Below is a small trained network, with its code and all its weights. Each question gives an input and a target symbol and asks what happens when units are switched off, that is, made to give their printed mean instead of their output.

import numpy as np


def w(rows, s, z=0):
    codes = np.array(rows[::2]) - 128.0
    scale = np.full(codes.shape[1], s)
    scale[-1] = z or s
    return codes * scale


def f(y):
    return y / 2 * (1 + np.tanh(0.7978845608 * (y + 0.044715 * y**3)))


def softmax(a):
    e = np.exp(a - a.max(-1, keepdims=True))
    return e / e.sum(-1, keepdims=True)


def log_softmax(a):
    a = a - a.max(-1, keepdims=True)
    return a - np.log(np.exp(a).sum(-1, keepdims=True))


def net(x, mask):
    ids = ['αβδεζηθλξπσφψω'.index(c) for c in x.split()]
    T = len(ids)
    res = E[ids] + P[:T]
    u = 0
    for l in range(2):
        q, k, v = (res @ M[l].T for M in (Q, K, V))
        z = softmax(np.where(np.tri(T) > 0, q @ k.T / 2**0.5, -1e9)) @ v
        res = res + np.where(mask[u], z, O[l][:, -1]) @ O[l][:, :-1]
        u += 1
        y = f(res @ A[l][:, :-1].T + A[l][:, -1])
        res = res + np.where(mask[u : u + 8], y, B[l][:, -1]) @ B[l][:, :-1]
        u += 8
    return log_softmax(res[-1] @ U[:, :-1].T + U[:, -1])


Q, K, V, O, A, B = {}, {}, {}, {}, {}, {}
E = w([
[147,145,71],'α',
[132,108,218],'β',
[66,117,129],'δ',
[52,114,129],'ε',
[109,97,123],'ζ',
[156,127,158],'η',
[137,140,252],'θ',
[107,99,94],'λ',
[148,92,94],'ξ',
[99,196,176],'π',
[89,158,185],'σ',
[65,118,108],'φ',
[108,179,179],'ψ',
[68,111,116],'ω',
],0.019)
P = w([
[63,163,161],'0',
[161,149,2],'1',
[101,150,175],'2',
[163,142,51],'3',
[128,144,150],'4',
[177,131,87],'5',
[90,161,160],'6',
[232,95,115],'7',
[132,145,119],'8',
[167,120,148],'9',
[194,117,122],'10',
],0.01)
Q[0] = w([
[253,226,53],'L0H1',
[23,211,111],'L0H1',
],0.0062)
K[0] = w([
[150,139,227],'L0H1',
[179,2,123],'L0H1',
],0.0065)
V[0] = w([
[138,122,137],'L0H1',
[117,3,90],'L0H1',
],0.016)
O[0] = w([
[133,214,122,122],'L0H1',
[251,93,71,2],'L0H1',
],0.011)
A[0] = w([
[57,3,42,253],'L0N1',
[41,28,115,205],'L0N2',
[96,151,99,183],'L0N3',
[213,166,227,241],'L0N4',
[116,90,178,182],'L0N5',
[61,184,56,195],'L0N6',
[189,129,132,77],'L0N7',
[180,170,255,128],'L0N8',
],0.0081,0.0041)
B[0] = w([
[190,140,234,170],'L0N1',
[175,114,226,224],'L0N2',
[166,217,202,190],'L0N3',
[84,140,31,197],'L0N4',
[140,159,134,198],'L0N5',
[168,210,109,252],'L0N6',
[102,3,143,114],'L0N7',
[68,114,142,255],'L0N8',
],0.0067,0.008)
Q[1] = w([
[129,187,113],'L1H1',
[75,200,1],'L1H1',
],0.0083)
K[1] = w([
[136,4,39],'L1H1',
[36,118,146],'L1H1',
],0.0042)
V[1] = w([
[217,231,152],'L1H1',
[211,161,246],'L1H1',
],0.011)
O[1] = w([
[203,230,237,199],'L1H1',
[185,39,1,251],'L1H1',
],0.0091,0.016)
A[1] = w([
[100,94,132,151],'L1N1',
[179,254,133,254],'L1N2',
[141,222,80,82],'L1N3',
[156,109,63,181],'L1N4',
[57,141,181,182],'L1N5',
[82,109,191,95],'L1N6',
[197,105,165,163],'L1N7',
[173,62,45,164],'L1N8',
],0.0089,0.0035)
B[1] = w([
[79,179,81,125],'L1N1',
[152,49,157,248],'L1N2',
[24,176,39,170],'L1N3',
[135,79,150,131],'L1N4',
[158,104,135,186],'L1N5',
[80,250,61,148],'L1N6',
[71,2,75,153],'L1N7',
[113,235,184,136],'L1N8',
],0.0066,0.017)
U = w([
[217,207,130,2],'α',
[43,39,31,93],'β',
[142,136,124,82],'δ',
[94,69,104,84],'ε',
[135,116,84,63],'ζ',
[143,124,123,164],'η',
[18,101,101,74],'θ',
[182,69,153,234],'λ',
[201,191,76,178],'ξ',
[172,254,213,123],'π',
[112,145,154,83],'σ',
[243,61,217,251],'φ',
[167,229,186,111],'ψ',
[132,115,112,91],'ω',
],0.008,0.0039)

Each question gives the input, a string of symbols that net reads in full, and the target symbol t.
The units are the heads (2 rows each of Q, K, V and O) and the neurons (one row each of A and B). Each row of codes is followed by its name. A weight is (code - 128) times the scale printed after its matrix; where a second scale follows, it is the last column's (O, A, B and U).
mask holds one flag per unit, layer by layer, with each layer's heads first. A switched-off unit (its flag False) gives its mean, the last column of its rows in O or B, instead of its output. The means were averaged over made-up inputs and are rounded, as every weight is.
A unit's drop is (log p(t) with every unit on - log p(t) with that unit switched off) / (log p(t) with every unit on - log p(t) with every unit switched off).
The circuit of an input: a set's keep is (log p(t) with only the set's units on - log p(t) with every unit switched off) / (log p(t) with every unit on - log p(t) with every unit switched off). Starting from the 12 units with the biggest drops (on a tie, the unit counted first), units are removed one at a time, each time the one whose removal leaves the highest keep (on an exact tie, the one counted first), for as long as the keep stays at least 0.8.
circuit, biggest first: the units of the circuit, biggest drop first
most important unit: the unit with the biggest drop
k most important neurons: the k neurons with the biggest drops, biggest first
k most important neurons of layer l: the k neurons of layer l with the biggest drops, biggest first
drop of u: that unit's drop, to one decimal
input ξ ψ α π π π α, target π: circuit, biggest first : [L1H1, L0H1]
input π ω π α φ ζ π θ π η, target π: circuit, biggest first : [L0H1, L1H1]
input σ π δ θ π θ θ, target θ: 3 most important neurons of layer 0 : [L0N4, L0N8, L0N1]
input π θ θ π ξ, target φ: most important unit : L0N2
input η η ξ θ ω η ψ π ε, target φ: circuit, biggest first : [L0N1, L1N3, L0N2]
input ψ ψ π δ ψ π π β, target π: circuit, biggest first : [L0H1, L1N6]
input ξ θ ψ δ ψ ω α π π ζ, target φ: circuit, biggest first : [L1N3, L0N2]
input β π ψ δ ζ η θ ω, target φ: 4 most important neurons of layer 0 : [L0N1, L0N8, L0N4, L0N2]
input θ β β, target β: circuit, biggest first : [L1H1, L0N6]
input ζ θ ξ ε π δ, target φ: 3 most important neurons of layer 0 : [L0N1, L0N8, L0N4]
input β π λ ψ π β, target π: 2 most important neurons : [L1N6, L1N2]
input ψ θ ζ, target φ: 2 most important neurons of layer 1 : [L1N3, L1N6]
input π σ λ, target φ: 2 most important neurons of layer 1 : [L1N3, L1N6]
input ψ θ π π η, target π: 2 most important neurons of layer 0 : [L0N1, L0N6]
input ψ ψ θ π, target θ: most important neuron : [L0N8]
input π ψ π π σ, target π: 2 most important neurons of layer 1 : [L1N6, L1N7]
input π π π ψ, target π: 3 most important neurons : [L0N6, L1N7, L0N1]
input π ξ β π η ψ π σ, target π: 2 most important neurons of layer 1 : [L1N7, L1N6]
input π θ π π α, target π: 2 most important neurons of layer 0 : [L0N1, L0N6]
input π ψ φ δ θ λ ξ, target φ: drop of L1N3 : 0.2
input λ ψ δ, target φ: drop of L0N1 : 0.2
